Here is a tiny trained network, its code and every weight. The questions are about switching its units off for an input and a class, where a switched-off unit gives its printed mean instead of its output.

import numpy as np


def w(rows, s, z=0):
    codes = np.array(rows[::2]) - 128.0
    scale = np.full(codes.shape[1], s)
    scale[-1] = z or s
    return codes * scale


def norm(h):
    return h / np.sqrt((h * h).mean(-1, keepdims=True) + 1e-5)


def f(y):
    return np.maximum(y, 0)


def log_softmax(a):
    a = a - a.max(-1, keepdims=True)
    return a - np.log(np.exp(a).sum(-1, keepdims=True))


def net(x, mask):
    res = np.array(x, float).reshape(1, 4) / 4 @ E
    u = 0
    for l in range(3):
        y = f(norm(res) @ A[l][:, :-1].T + A[l][:, -1])
        res = res + np.where(mask[u : u + 9], y, B[l][:, -1]) @ B[l][:, :-1]
        u += 9
    return log_softmax(norm(res)[-1] @ U[:, :-1].T + U[:, -1])


A, B = {}, {}
E = w([
[84,208,210,183,60,193,239,87,63,136,221,79],'x0',
[141,180,91,109,165,124,153,111,143,103,152,133],'x1',
[58,178,214,167,10,53,236,148,166,102,159,122],'x2',
[127,136,165,190,175,168,214,254,52,183,209,226],'x3',
],0.0062)
A[0] = w([
[100,210,167,144,132,193,98,66,67,180,150,56,170],'L0N0',
[104,138,129,138,82,53,163,85,189,139,90,102,116],'L0N1',
[120,111,175,131,201,83,132,173,110,109,109,254,28],'L0N2',
[178,97,96,166,125,117,89,182,110,45,49,158,124],'L0N3',
[170,116,102,147,145,97,96,40,78,21,99,91,203],'L0N4',
[84,151,153,194,168,167,88,121,188,138,156,169,2],'L0N5',
[105,68,113,153,111,129,160,92,106,155,176,113,161],'L0N6',
[137,117,185,135,160,103,30,88,150,114,141,83,72],'L0N7',
[134,134,168,125,86,63,186,157,191,80,103,199,146],'L0N8',
],0.0054,0.0016)
B[0] = w([
[139,69,116,130,54,172,95,94,166,174,124,163,253],'L0N0',
[178,176,86,87,94,66,118,153,2,110,156,154,217],'L0N1',
[77,101,108,162,106,138,239,123,117,96,62,114,228],'L0N2',
[71,190,143,131,178,153,195,123,127,34,152,106,228],'L0N3',
[129,47,151,97,104,147,121,176,153,116,135,71,250],'L0N4',
[77,129,145,189,146,150,67,81,78,133,144,58,141],'L0N5',
[148,159,144,97,110,173,88,130,155,117,50,148,181],'L0N6',
[142,132,147,137,176,91,140,174,177,102,131,119,201],'L0N7',
[147,90,96,145,114,16,114,132,149,196,194,97,238],'L0N8',
],0.0073,0.0045)
A[1] = w([
[118,188,98,158,65,102,88,46,85,100,96,125,6],'L1N0',
[132,186,147,125,160,147,88,142,174,111,123,103,92],'L1N1',
[145,117,137,122,149,149,80,63,118,121,110,48,167],'L1N2',
[147,106,108,82,175,3,109,139,131,126,84,111,139],'L1N3',
[150,90,147,105,124,106,121,132,210,153,107,104,131],'L1N4',
[203,179,129,128,116,201,74,165,80,123,160,175,77],'L1N5',
[92,16,81,151,116,121,135,187,161,214,137,100,85],'L1N6',
[135,144,126,152,161,193,108,142,67,102,114,169,149],'L1N7',
[112,143,106,141,125,120,144,100,58,140,161,82,161],'L1N8',
],0.0073,0.0022)
B[1] = w([
[120,97,118,92,43,105,141,98,189,60,94,141,158],'L1N0',
[106,163,172,139,129,105,140,134,213,29,130,165,152],'L1N1',
[103,133,128,133,171,136,207,110,155,240,154,142,207],'L1N2',
[123,168,167,197,121,127,108,161,101,108,196,129,255],'L1N3',
[84,178,123,116,121,213,106,158,108,148,139,135,191],'L1N4',
[102,115,127,169,111,98,80,118,75,123,158,196,170],'L1N5',
[135,217,68,146,135,104,151,101,149,109,157,160,205],'L1N6',
[197,54,123,118,80,116,52,112,110,69,121,110,188],'L1N7',
[95,121,158,89,129,186,109,96,131,77,2,164,176],'L1N8',
],0.0084,0.0067)
A[2] = w([
[173,184,86,80,93,63,81,102,118,68,104,75,155],'L2N0',
[112,187,243,80,59,103,170,98,102,186,212,197,95],'L2N1',
[114,201,199,49,213,164,95,146,176,77,98,117,143],'L2N2',
[133,113,55,74,101,250,145,22,197,223,82,136,38],'L2N3',
[185,109,3,114,161,29,176,219,102,40,77,130,161],'L2N4',
[120,144,137,143,52,151,110,51,96,121,108,189,248],'L2N5',
[122,79,94,110,235,154,81,89,174,147,126,159,161],'L2N6',
[103,205,120,163,126,50,152,141,110,217,163,186,100],'L2N7',
[87,175,159,213,181,139,91,70,78,168,183,203,152],'L2N8',
],0.006,0.0014)
B[2] = w([
[96,158,199,148,106,125,86,158,60,62,88,217,180],'L2N0',
[137,70,105,107,226,221,132,171,193,100,47,63,250],'L2N1',
[109,99,158,153,194,177,198,99,107,169,84,139,198],'L2N2',
[168,229,105,126,57,152,167,196,80,194,213,142,219],'L2N3',
[188,61,130,106,51,103,87,139,84,254,120,75,253],'L2N4',
[115,133,138,72,205,59,107,72,138,118,126,155,230],'L2N5',
[71,136,139,120,104,119,170,126,163,106,71,62,208],'L2N6',
[116,144,81,149,176,129,116,61,169,164,169,87,211],'L2N7',
[136,131,140,137,187,110,119,79,151,66,134,164,205],'L2N8',
],0.0069,0.0065)
U = w([
[39,146,151,109,231,195,177,149,197,99,80,76,252],'0',
[189,38,85,109,125,128,82,182,58,176,85,108,156],'1',
[95,197,164,131,85,55,4,201,93,78,183,76,83],'2',
[119,137,47,192,155,32,188,106,156,189,188,115,39],'3',
[136,234,70,59,79,216,134,141,127,211,209,114,131],'4',
[160,110,132,113,162,177,86,28,72,85,166,235,92],'5',
[78,167,168,15,46,109,145,73,162,57,68,153,96],'6',
],0.011,0.0018)

Each question gives the input, the list of numbers given to net, and the class t.
The units are the neurons (one row each of A and B). Each row of codes is followed by its name. A weight is (code - 128) times the scale printed after its matrix; where a second scale follows, it is the last column's (A, B and U).
mask holds one flag per neuron, layer by layer. A switched-off neuron (its flag False) gives its mean, the last column of its row in B, instead of its output. The means were averaged over made-up inputs and are rounded, as every weight is.
A unit's drop is (log p(t) with every unit on - log p(t) with that unit switched off) / (log p(t) with every unit on - log p(t) with every unit switched off).
The circuit of an input: a set's keep is (log p(t) with only the set's units on - log p(t) with every unit switched off) / (log p(t) with every unit on - log p(t) with every unit switched off). Starting from the 12 units with the biggest drops (on a tie, the unit counted first), units are removed one at a time, each time the one whose removal leaves the highest keep (on an exact tie, the one counted first), for as long as the keep stays at least 0.8.
circuit, biggest first: the units of the circuit, biggest drop first
unit that matters most: the unit with the biggest drop
top k neurons: the k neurons with the biggest drops, biggest first
top k neurons in layer l: the k neurons of layer l with the biggest drops, biggest first
input [6,-3,8,2], class 0: circuit, biggest first -> L2N1
input [0,-8,2,6], class 3: top 2 neurons -> L1N6, L0N3
input [5,3,0,-8], class 4: top 4 neurons -> L2N3, L1N2, L0N4, L0N0
input [7,-8,0,-5], class 4: circuit, biggest first -> L2N3, L0N0
input [1,3,-6,0], class 4: top 3 neurons -> L0N1, L2N3, L1N3
input [-1,-2,6,0], class 2: top 2 neurons in layer 1 -> L1N2, L1N8
input [0,-7,6,-8], class 2: circuit, biggest first -> L1N3, L0N1
input [1,-2,-4,0], class 4: top 2 neurons -> L0N1, L2N3
input [2,-3,1,3], class 0: top 2 neurons -> L2N1, L0N1
input [-1,1,-1,-7], class 0: top 2 neurons -> L1N2, L2N2
input [-6,-8,1,-1], class 2: top 2 neurons -> L1N3, L1N2
input [-1,-7,5,-2], class 2: top 2 neurons in layer 0 -> L0N8, L0N1
input [-8,-2,4,1], class 3: top 2 neurons -> L0N8, L0N2
input [0,-6,6,-3], class 2: top 2 neurons in layer 1 -> L1N3, L1N2
input [4,0,7,7], class 0: unit that matters most -> L2N1
input [8,1,0,5], class 5: top 2 neurons -> L1N5, L0N8
input [1,7,-7,-2], class 4: top 3 neurons -> L2N3, L1N2, L2N1
input [6,2,-6,1], class 5: top 3 neurons in layer 1 -> L1N5, L1N7, L1N4
input [1,8,-6,-4], class 4: top 3 neurons -> L2N3, L1N2, L2N1
input [-7,-3,2,-1], class 2: unit that matters most -> L1N3
input [-8,-4,6,2], class 3: top 2 neurons in layer 0 -> L0N8, L0N2
